Each row has a class, written after it.
-175	285	-24	-180	-9	-141	-86	-374	183	251	230	-141	49	-71	88	-141	118	165	-300	-31	-25	-34	16	-199	112	-88	-164	-66	-29	61	105	-150	81	-75	-185	9	-357	-141	-45	352	-164	-249	-177	-6	149 | Z
-229	-45	41	-35	-164	-385	-24	-51	-37	102	208	-185	209	101	188	237	91	-91	-166	-73	-155	209	94	58	-49	38	-9	245	57	14	-20	-35	-122	188	-213	31	-405	473	52	-518	75	-116	-165	-62	-216 | D
77	93	85	164	-64	-52	-203	-293	-64	-258	335	-66	193	-56	49	88	281	-84	-286	55	42	301	98	336	129	6	-182	-175	-73	10	-137	41	-181	474	175	49	274	163	375	-285	-126	-112	337	-49	-228 | Z
-323	62	-50	-215	146	134	-96	-335	281	-229	217	1	198	282	89	29	152	-205	-181	-355	71	130	121	-87	-34	48	-175	-137	-326	161	157	-34	78	331	-119	30	41	-12	635	-22	-116	-31	-86	128	-42 | Y
12	220	-136	-89	325	-113	114	304	-31	-79	-322	-140	7	231	-1	-61	-176	153	63	149	-74	-607	-205	-133	163	144	-106	-315	-288	215	-92	211	-22	-489	-238	-176	100	-185	-472	-121	-273	401	232	-158	-258 | R
70	165	69	202	-93	-101	-192	-309	-94	-289	344	-51	200	-97	104	54	177	-16	-312	35	35	275	90	266	123	17	-177	-221	-87	-22	-205	51	-210	375	183	16	180	127	418	-258	-120	-79	269	-7	-233 | A
-369	460	-6	-26	47	-248	-198	-398	101	135	350	-347	73	-82	211	-195	148	56	-327	7	-21	-53	182	-91	107	-95	-153	-103	193	154	9	-56	-49	87	-92	99	-227	-103	110	123	-170	-338	9	-116	25 | H
-134	154	-111	-91	171	-166	4	147	47	-220	-136	-83	133	306	113	-87	-114	212	-27	196	-100	-354	-41	-58	130	195	-273	-336	-284	142	-73	75	75	-174	-213	3	166	-76	-188	-93	-219	201	204	-166	-239 | Z
274	95	773	50	498	104	153	347	-389	-142	1	-394	145	-170	-49	72	152	-428	-127	-57	162	-92	-165	-107	167	237	210	-86	425	340	-217	143	141	-141	438	-271	13	-355	-171	-534	-61	406	147	87	-2 | V
-212	-240	-169	-173	-428	-267	12	-141	136	162	150	60	260	223	22	226	-5	95	-242	-56	-190	343	54	46	-49	5	-161	271	-174	-190	30	-165	104	180	-357	107	-447	414	82	-161	142	-314	-314	69	-22 | Z
-292	-112	-52	-73	-304	-366	-115	-122	47	33	298	-55	219	152	146	169	49	-68	-174	-33	-193	371	163	112	1	-20	-153	277	5	-83	-39	-135	-74	291	-252	161	-377	494	183	-312	134	-315	-203	-8	-142 | Z
-30	31	99	-406	335	294	218	-59	176	100	-102	-3	7	197	-206	88	179	-101	91	-411	109	-161	-110	-400	-33	-11	52	48	-379	227	180	151	92	-400	-204	-252	-215	-343	-72	79	-125	319	-370	299	116 | H
-214	248	174	-209	422	148	-14	-166	91	-174	206	-149	93	246	40	30	281	-309	-109	-284	121	-24	26	-110	-27	104	-31	-183	-137	312	133	93	-42	300	-12	-72	39	-102	358	-249	-166	153	32	40	-119 | R
81	3	-297	34	15	108	119	13	-170	-433	129	-148	66	100	90	15	-219	-318	19	-177	-91	207	430	40	-144	-98	-198	-32	-328	-49	-342	12	103	-325	-220	13	464	145	482	-131	-244	17	60	-116	-223 | Y
80	-164	-150	37	-490	86	-158	-473	203	-169	295	222	351	-31	-29	133	86	197	-359	11	-23	497	208	240	114	-10	-356	-123	-358	-324	-110	-120	9	254	-1	134	89	137	420	61	-49	-303	42	256	-24 | S
-139	-341	-165	-249	-471	-181	49	-114	207	252	108	126	128	171	-49	209	-46	181	-195	-31	-169	353	128	9	-10	-86	-153	373	-287	-241	67	-186	121	76	-363	106	-526	391	-54	-44	203	-260	-402	174	79 | Z
83	154	103	140	-70	-45	-179	-224	-85	-244	278	-100	192	-118	55	77	253	-70	-274	-7	29	292	73	334	154	51	-167	-184	-66	25	-193	66	-169	202	139	-21	214	88	302	-359	-182	-1	319	-12	-227 | S
23	45	-169	-17	-4	85	124	-31	-179	-468	105	-211	94	136	96	3	-190	-369	13	-158	-3	215	383	88	-78	-92	-183	-106	-333	55	-327	25	100	-235	-174	-13	445	136	534	-309	-239	5	35	-88	-301 | L
219	-260	232	82	-129	117	25	-82	-93	-293	157	-34	313	-58	-62	47	90	-136	-277	-11	70	305	214	-81	122	125	-125	-112	161	-75	-220	-178	362	67	220	81	113	-40	289	-18	139	28	21	182	208 | Y
286	-385	-260	-67	-766	196	-24	-463	303	-66	21	440	211	131	-325	125	-50	393	-272	43	5	379	101	37	-44	-157	-359	-41	-522	-419	-60	-181	165	-41	-167	101	-16	128	113	524	21	-289	-287	388	193 | L
-339	387	-75	-70	-34	-221	-182	-386	166	136	364	-241	106	-75	170	-197	150	83	-282	-2	-37	81	145	-45	139	-43	-214	-65	54	30	55	-149	-65	133	-146	150	-214	-67	246	228	-145	-413	-58	-71	30 | R
-261	376	76	-207	156	-148	-39	-291	58	328	266	-304	-8	-139	51	-124	233	109	-220	-38	50	-114	40	-211	80	-73	-93	-57	96	123	97	17	-46	-122	-120	-12	-346	-202	-145	150	-210	-157	-122	-89	94 | D
-219	26	-387	-56	-172	-136	-98	-8	187	-332	-52	88	253	341	72	-129	-239	293	-71	210	-155	-72	161	-61	191	177	-511	-320	-344	-75	-137	-47	142	-193	-348	170	222	36	83	113	-108	-24	149	-2	-188 | R
71	178	66	164	-72	-85	-185	-284	-50	-220	291	-60	230	-98	82	59	182	-27	-388	28	39	252	31	300	124	30	-194	-242	-98	9	-185	18	-167	358	161	19	185	80	371	-252	-146	-85	269	-2	-241 | Z
-179	-138	-115	-120	-301	-309	5	-128	64	151	164	-53	211	162	131	236	11	41	-250	-11	-163	173	105	42	-37	-42	-74	249	-111	-114	23	-37	-16	167	-305	74	-448	436	-5	-353	123	-199	-190	65	-163 | B
-416	247	-236	-46	-284	-220	-325	-624	320	109	506	-62	76	-26	297	-177	120	155	-320	84	-13	300	211	-24	150	-94	-421	-51	-39	-104	34	-276	-23	272	-140	310	-194	66	504	548	-105	-665	-112	19	80 | V
-228	-41	-97	-280	58	250	10	-315	375	-83	141	127	120	342	-41	57	206	-140	-124	-277	42	143	145	-203	-1	73	-213	-43	-469	55	164	-41	111	178	-172	33	-48	-80	449	178	-45	-111	-281	263	78 | Z
101	-32	50	122	-143	15	-177	-329	-19	-216	308	16	253	-91	26	141	115	10	-339	-48	18	284	83	278	75	30	-161	-177	-134	-46	-104	-4	-147	322	77	-17	129	120	221	-221	-147	-69	199	36	-197 | Y
417	67	158	-36	81	110	84	-72	-94	44	-51	-5	100	-116	-210	128	164	59	-213	-85	64	-63	-95	57	71	-45	55	-136	-214	29	-106	172	-130	-198	26	-279	-20	-113	-297	-192	-184	326	70	72	-82 | R
-299	483	129	-147	282	-182	-88	-205	9	288	207	-436	20	-86	155	-108	243	8	-262	-95	35	-208	3	-159	62	-17	41	-89	153	279	119	37	-69	-41	-117	-93	-399	-219	-222	-19	-272	-72	-15	-140	-94 | H
241	88	84	59	1	35	-68	-222	-62	-33	166	-27	219	-49	-58	161	235	39	-295	-3	40	146	-3	185	82	21	-144	-121	-180	-20	-115	113	-107	88	11	-131	66	-23	30	-159	-162	108	147	37	-178 | Y
147	-272	-356	-107	-394	227	145	-205	132	-383	163	128	133	197	4	66	-260	-143	-62	-136	-54	515	507	-42	-109	-135	-378	100	-605	-314	-237	-143	220	-310	-329	125	432	177	627	157	-135	-249	-212	199	-156 | R
-121	158	-212	-42	24	-177	-44	98	98	-292	-98	2	186	293	158	-126	-173	261	8	177	-132	-236	55	-72	101	154	-345	-319	-327	60	-143	22	113	-199	-221	73	258	-34	13	-45	-167	134	183	-121	-191 | D
-213	394	-12	-182	148	-96	-8	-247	50	327	225	-228	19	-99	-5	-108	119	100	-227	-55	-11	-161	-72	-206	60	-67	-96	0	30	118	59	20	-23	-137	-178	-18	-323	-242	-93	293	-216	-209	-167	-123	73 | D
184	-325	148	78	-258	172	-42	-216	26	-336	213	35	355	-23	-87	23	97	-133	-309	15	40	456	223	1	173	51	-305	-74	70	-189	-234	-230	405	189	196	137	165	-64	488	97	155	-179	4	287	310 | V
214	-292	248	5	-60	144	38	-49	-119	-206	132	-51	330	-78	-162	6	73	-178	-242	-60	102	236	91	-42	157	117	-65	-101	213	-40	-173	-101	408	-1	204	-44	68	-180	185	-118	123	78	-3	234	280 | L
303	-80	-14	0	-140	127	5	-224	-38	-60	38	50	145	-133	-196	118	109	180	-248	-61	46	98	-25	56	128	-107	-141	-140	-279	-96	-105	73	-67	-111	-15	-148	3	-111	-108	-41	-148	95	39	183	-63 | B
182	-410	107	27	-371	208	-32	-136	42	-315	168	116	323	6	-163	3	71	-77	-347	-23	41	513	207	-11	172	88	-295	-52	-20	-207	-220	-276	509	117	147	147	145	-97	441	136	194	-184	-41	397	328 | H
-106	-100	-413	-117	-152	-106	24	-20	272	-175	-187	208	161	311	59	-121	-277	417	-65	215	-209	-252	29	-93	62	73	-378	-358	-512	-97	-65	-15	197	-305	-341	97	195	34	-140	289	-175	78	128	-35	-25 | A
-60	122	-270	-82	135	-199	24	161	99	-161	-214	8	128	270	-7	-111	-200	246	-26	171	-121	-411	-98	-132	118	167	-294	-346	-412	61	-66	105	48	-380	-298	-21	124	-125	-242	35	-192	242	134	-114	-158 | Z
132	16	-32	89	-242	-27	-156	-330	51	-194	236	49	227	-38	-49	54	161	92	-284	30	61	327	145	229	155	-14	-245	-171	-266	-133	-166	14	-56	199	97	2	183	92	382	-89	-102	-109	161	100	-101 | Z
250	-228	184	24	-158	85	29	-93	-133	-216	144	-3	276	-47	-155	36	84	-88	-368	-41	37	253	38	-97	125	82	-198	-96	146	-114	-186	-162	386	-5	140	50	-6	-110	146	21	135	7	-24	282	318 | Y
260	-472	188	-27	-353	186	53	-138	9	-146	117	153	346	-41	-165	38	9	-16	-291	-51	52	362	135	-88	100	69	-140	-65	31	-211	-126	-206	476	7	138	72	68	-122	311	98	186	-77	-113	422	379 | B
-371	283	62	-144	299	56	-91	-239	162	-260	250	-153	178	285	183	9	293	-294	-196	-306	38	56	104	-69	-47	80	-125	-162	-206	285	101	79	-46	384	4	45	75	-70	604	-254	-143	-35	-17	53	-125 | D
-224	241	-87	-250	-25	-101	-44	-338	196	410	216	-143	-33	-87	48	-111	165	171	-267	-45	40	-46	44	-181	63	-154	-133	-43	-105	50	177	-95	28	-94	-173	21	-376	-165	-78	372	-128	-301	-196	76	140 | Z
244	-154	467	5	145	109	77	115	-213	-86	142	-191	238	-149	-152	39	146	-299	-229	-34	110	194	-24	-47	182	155	49	-42	290	74	-160	-31	319	-7	246	-113	6	-191	138	-284	87	203	100	194	115 | R
354	-242	417	44	43	124	114	75	-234	-137	63	-112	212	-136	-161	68	105	-221	-274	-35	117	92	-20	-126	153	121	11	-98	244	65	-210	-65	324	-105	242	-92	40	-171	-15	-187	76	235	38	268	170 | B
-64	-355	-142	-297	-417	-137	139	-69	140	296	-15	121	149	149	-102	250	-99	210	-89	-82	-153	184	34	-156	-40	-111	-83	405	-267	-235	105	-78	105	-221	-450	7	-641	294	-269	-33	165	-129	-516	260	33 | B
-175	-226	-113	-202	-287	-233	48	-131	62	255	160	-80	126	94	-53	223	2	29	-150	-83	-137	239	102	19	-44	-53	-53	294	-105	-109	34	-50	9	38	-331	37	-585	418	-143	-265	166	-103	-286	79	-82 | V
-66	137	-185	-101	205	-99	93	191	46	-208	-282	-31	133	256	-20	-78	-229	233	32	145	-116	-425	-65	-153	84	124	-231	-364	-372	95	-91	192	25	-421	-319	-91	124	-117	-361	-91	-242	341	170	-98	-161 | A
-161	-253	-161	-270	-346	-230	99	-54	54	227	131	16	203	148	-17	221	5	109	-135	-156	-159	222	58	-39	-54	-45	-36	391	-161	-118	45	-70	88	-42	-407	31	-575	396	-24	-220	196	-161	-398	142	-69 | B
238	-309	-459	-172	-382	315	227	-195	102	-275	-47	208	41	226	-123	57	-249	-38	-4	-218	-68	269	399	-140	-169	-198	-287	57	-727	-267	-203	-106	297	-517	-418	1	328	55	380	302	-152	-77	-357	188	1 | L
-286	136	30	-177	189	112	-82	-184	235	-212	207	-24	131	280	71	12	208	-230	-83	-219	88	144	119	-55	35	47	-186	-97	-347	187	91	26	-33	291	-16	44	99	-83	628	-37	-106	-104	-67	114	-58 | Z
-253	581	212	-56	426	-240	-56	-163	-108	238	308	-498	-44	-193	152	-141	231	-152	-155	3	39	-227	-81	-91	119	-31	50	-90	287	353	0	43	-165	1	11	-63	-216	-203	-83	-66	-270	-77	72	-326	-101 | L
300	-354	189	4	-174	187	61	-28	-104	-198	89	47	256	-78	-295	-21	53	-88	-287	-25	69	202	137	-122	152	97	-110	-52	138	-154	-193	-74	422	-130	139	21	56	-212	25	26	180	28	-77	367	381 | B
-210	251	-170	3	223	-252	-95	154	39	-266	-149	-192	199	232	165	-143	-196	136	21	191	-70	-342	-9	-16	169	141	-301	-427	-204	162	-156	120	26	-187	-165	-43	192	-56	-85	-213	-246	159	355	-195	-281 | V
-110	-68	-24	-208	-104	-307	73	95	-130	250	98	-141	66	54	27	172	73	-15	-58	-171	-115	13	6	-37	1	-40	109	331	65	68	-55	38	-25	-216	-258	-104	-584	329	-277	-397	105	87	-262	33	-107 | B
140	58	567	115	274	10	33	162	-373	-265	199	-334	261	-125	17	22	181	-377	-190	-40	79	140	-20	46	123	187	29	-199	452	262	-262	-1	187	155	393	-75	159	-142	202	-512	-18	214	266	-22	26 | D
-322	154	-215	-128	-271	-145	-181	-528	272	158	388	-74	100	-65	183	-145	23	225	-348	-7	-8	218	210	-142	112	-115	-295	-47	-120	-113	142	-239	45	128	-199	220	-239	-83	295	481	-110	-569	-186	89	88 | B
-6	-144	-392	8	-451	81	17	-244	136	-470	260	133	254	173	165	42	-308	-146	16	-80	-92	600	455	126	-28	-64	-441	40	-454	-290	-305	-250	152	-71	-196	210	521	322	899	139	-164	-372	-35	2	-251 | R
-230	-72	-6	-161	-183	-301	47	-88	-60	156	137	-121	204	128	70	212	47	-22	-174	-51	-153	108	18	25	-37	-23	10	230	4	-1	37	-13	23	132	-268	31	-536	389	-47	-413	149	-66	-254	0	-145 | L
-241	342	10	-168	110	-165	-85	-295	125	286	293	-261	-45	-125	69	-158	154	42	-238	-48	30	-62	6	-120	134	-74	-117	-53	22	173	92	-59	-29	-121	-111	-7	-260	-175	-39	231	-197	-209	-85	-31	44 | Z
-284	199	60	-233	368	88	-23	-133	160	-227	183	-117	75	230	69	-8	275	-277	-74	-315	109	-70	12	-72	12	78	-51	-153	-258	326	72	68	-13	190	-19	-61	67	-97	472	-150	-132	86	-28	55	-120 | Z
-468	515	22	-17	71	-300	-267	-437	42	74	509	-402	156	-54	332	-211	247	18	-341	-22	-16	122	132	-16	124	-35	-275	-168	235	202	-3	-120	-86	323	-79	172	-144	-25	429	60	-231	-482	82	-155	-51 | D
-353	-138	-234	-53	-427	-392	-129	-200	150	64	349	-29	281	180	221	186	-30	-9	-173	-3	-194	482	230	136	37	8	-258	283	-71	-130	-35	-197	21	336	-222	207	-353	573	376	-279	224	-415	-147	37	-156 | V
-195	282	-58	-201	3	-130	-37	-385	165	344	281	-183	31	-74	38	-141	139	172	-205	-44	10	-107	42	-184	96	-82	-88	54	10	88	66	-36	28	-140	-164	36	-337	-108	-86	346	-161	-251	-221	-64	102 | D
169	116	48	120	-154	2	-177	-315	7	-164	263	15	215	-46	17	92	265	60	-293	31	59	270	34	273	137	33	-178	-179	-174	-68	-183	-18	-164	301	77	-26	136	91	268	-160	-165	-102	204	42	-195 | R
259	-450	151	-4	-340	213	31	-140	50	-206	176	200	369	-15	-205	7	32	-56	-329	-34	18	412	144	-82	125	88	-209	-19	-56	-255	-222	-208	490	4	140	82	67	-120	395	232	155	-138	-156	402	407 | A
-117	153	-214	-38	76	-213	-39	60	147	-245	-138	-42	229	329	138	-116	-189	235	-68	200	-138	-286	-10	-99	111	180	-334	-381	-237	55	-96	50	81	-248	-300	13	218	-11	-127	-73	-251	144	253	-136	-179 | R
199	-381	179	62	-234	131	-20	-144	-42	-271	217	29	367	-35	-97	48	-7	-121	-331	-20	105	383	264	-108	138	47	-230	-84	85	-160	-152	-205	446	59	214	106	155	-116	375	63	157	-100	-43	372	333 | Y
-266	645	205	-133	484	-308	-81	-104	-152	310	300	-543	-41	-174	210	-164	364	-98	-161	-82	60	-243	-96	-111	116	-6	90	-63	312	387	-4	135	-137	-101	-38	-143	-266	-186	-155	-197	-330	-13	114	-325	-107 | D
-145	-203	-90	-219	-308	-250	21	-45	55	227	128	10	119	202	119	233	102	35	-148	-122	-103	314	51	33	-73	-33	2	299	-125	-64	115	-137	53	110	-313	24	-498	403	-44	-332	172	-121	-297	131	-71 | R
234	-92	515	27	223	48	72	135	-286	-134	78	-229	213	-147	-187	-8	192	-239	-208	-16	72	60	-41	-112	175	183	73	-117	425	106	-191	45	260	-133	230	-140	-27	-189	-103	-276	21	315	103	116	147 | R
-140	381	65	-194	261	-110	30	-194	27	422	182	-311	-64	-173	-15	-78	215	52	-155	-96	49	-288	-89	-231	60	-54	72	44	142	199	66	108	-90	-323	-141	-134	-392	-223	-357	148	-230	15	-146	-93	44 | D
-202	-71	-71	-54	-321	-378	-43	-146	-20	6	283	-112	246	121	177	185	58	-51	-179	-30	-188	306	126	80	11	-10	-91	252	63	-87	-117	-120	-28	220	-228	153	-402	493	153	-378	162	-271	-163	-16	-186 | B
273	-83	31	0	-214	89	-66	-358	6	-48	206	97	196	-99	-178	115	144	146	-273	0	104	206	-8	162	148	-42	-161	-62	-217	-144	-162	94	-70	33	2	-80	26	32	59	-26	-127	-18	32	188	-128 | B
-357	451	338	-105	634	-16	-8	-37	-56	-205	263	-354	133	161	248	-26	293	-444	-108	-290	44	-93	-17	-54	45	176	52	-198	20	506	12	152	-77	334	149	-120	69	-131	491	-497	-213	174	143	-100	-208 | A
199	-149	-233	-150	-99	231	233	-8	-56	-234	58	-17	21	137	-49	80	-188	-221	24	-248	-39	198	377	-107	-189	-157	-162	100	-514	-87	-217	19	169	-483	-256	-36	371	24	284	-14	-243	64	-182	60	-128 | D
-133	-151	-93	-190	-279	-273	81	-79	0	242	114	-58	193	143	-9	242	30	53	-43	-102	-142	214	44	-49	-30	14	1	302	-96	-83	23	-29	2	-56	-328	13	-571	404	-151	-266	133	-76	-338	56	-97 | D
76	57	-150	-12	23	85	108	-21	-184	-416	177	-202	84	130	90	21	-148	-385	41	-138	5	279	370	119	-101	-88	-182	-46	-303	48	-371	39	47	-222	-213	5	511	164	560	-327	-285	32	96	-139	-286 | L
98	44	-185	-39	44	173	115	51	-195	-379	153	-147	76	118	44	15	-196	-291	35	-193	-30	234	407	94	-149	-124	-212	-41	-374	23	-336	24	109	-281	-190	-34	464	61	483	-131	-278	26	50	-99	-289 | Y
-174	68	-411	-45	-95	-224	-107	61	133	-265	-91	72	252	339	78	-163	-236	291	-39	178	-178	-225	36	14	129	147	-458	-343	-382	-27	-136	57	144	-247	-289	91	192	-6	20	13	-128	64	181	-50	-150 | D
144	-65	-143	-144	-65	183	184	-5	-121	-252	109	-83	72	122	2	44	-273	-183	6	-178	7	242	383	-25	-110	-121	-180	95	-404	-48	-270	68	170	-434	-283	-62	381	59	355	-99	-274	23	-63	23	-201 | H
-15	32	-198	-183	216	-68	107	284	45	-32	-298	-30	89	227	-52	-66	-204	256	10	91	-132	-509	-131	-184	105	143	-175	-259	-302	146	-27	141	156	-522	-343	-139	38	-190	-514	-26	-208	412	185	-80	-96 | H
63	-104	-345	-249	-10	59	168	226	199	-9	-507	204	142	231	-245	-43	-347	430	32	120	-173	-529	-64	-248	49	22	-207	-224	-526	-64	42	138	249	-735	-404	-144	-48	-252	-743	312	-158	359	-51	15	22 | H
-32	456	294	3	802	-166	71	409	-215	-196	-315	-432	69	43	25	-72	-56	-86	229	52	-4	-809	-215	-99	132	93	182	-382	187	512	-140	387	-326	-345	-76	-341	120	-150	-641	-509	-405	628	419	-407	-365 | R
104	102	-87	100	-178	33	-156	-355	29	-271	272	11	250	-39	46	83	251	55	-271	-47	29	311	92	271	64	-34	-230	-209	-256	-51	-167	24	-140	258	90	14	154	98	448	-157	-138	-105	196	25	-158 | D
-314	167	-202	-201	-233	-92	-122	-530	275	266	430	-86	114	-53	79	-129	114	168	-295	-54	-11	243	179	-110	79	-154	-298	-14	-165	-64	114	-201	80	67	-188	174	-286	-103	321	453	-95	-560	-226	99	92 | B
-270	358	18	-121	71	-172	-148	-309	113	346	283	-273	58	-112	71	-156	149	52	-329	-20	19	-101	52	-154	133	-57	-108	-19	108	123	56	-31	-2	-88	-133	27	-316	-232	-122	250	-233	-259	-83	-54	41 | H
-290	136	-365	56	-170	-266	-183	-83	174	-497	40	74	288	330	213	-182	-297	267	-118	253	-183	-35	164	83	140	191	-548	-424	-361	-70	-161	-28	76	38	-219	227	389	83	320	10	-145	-165	289	-179	-277 | H
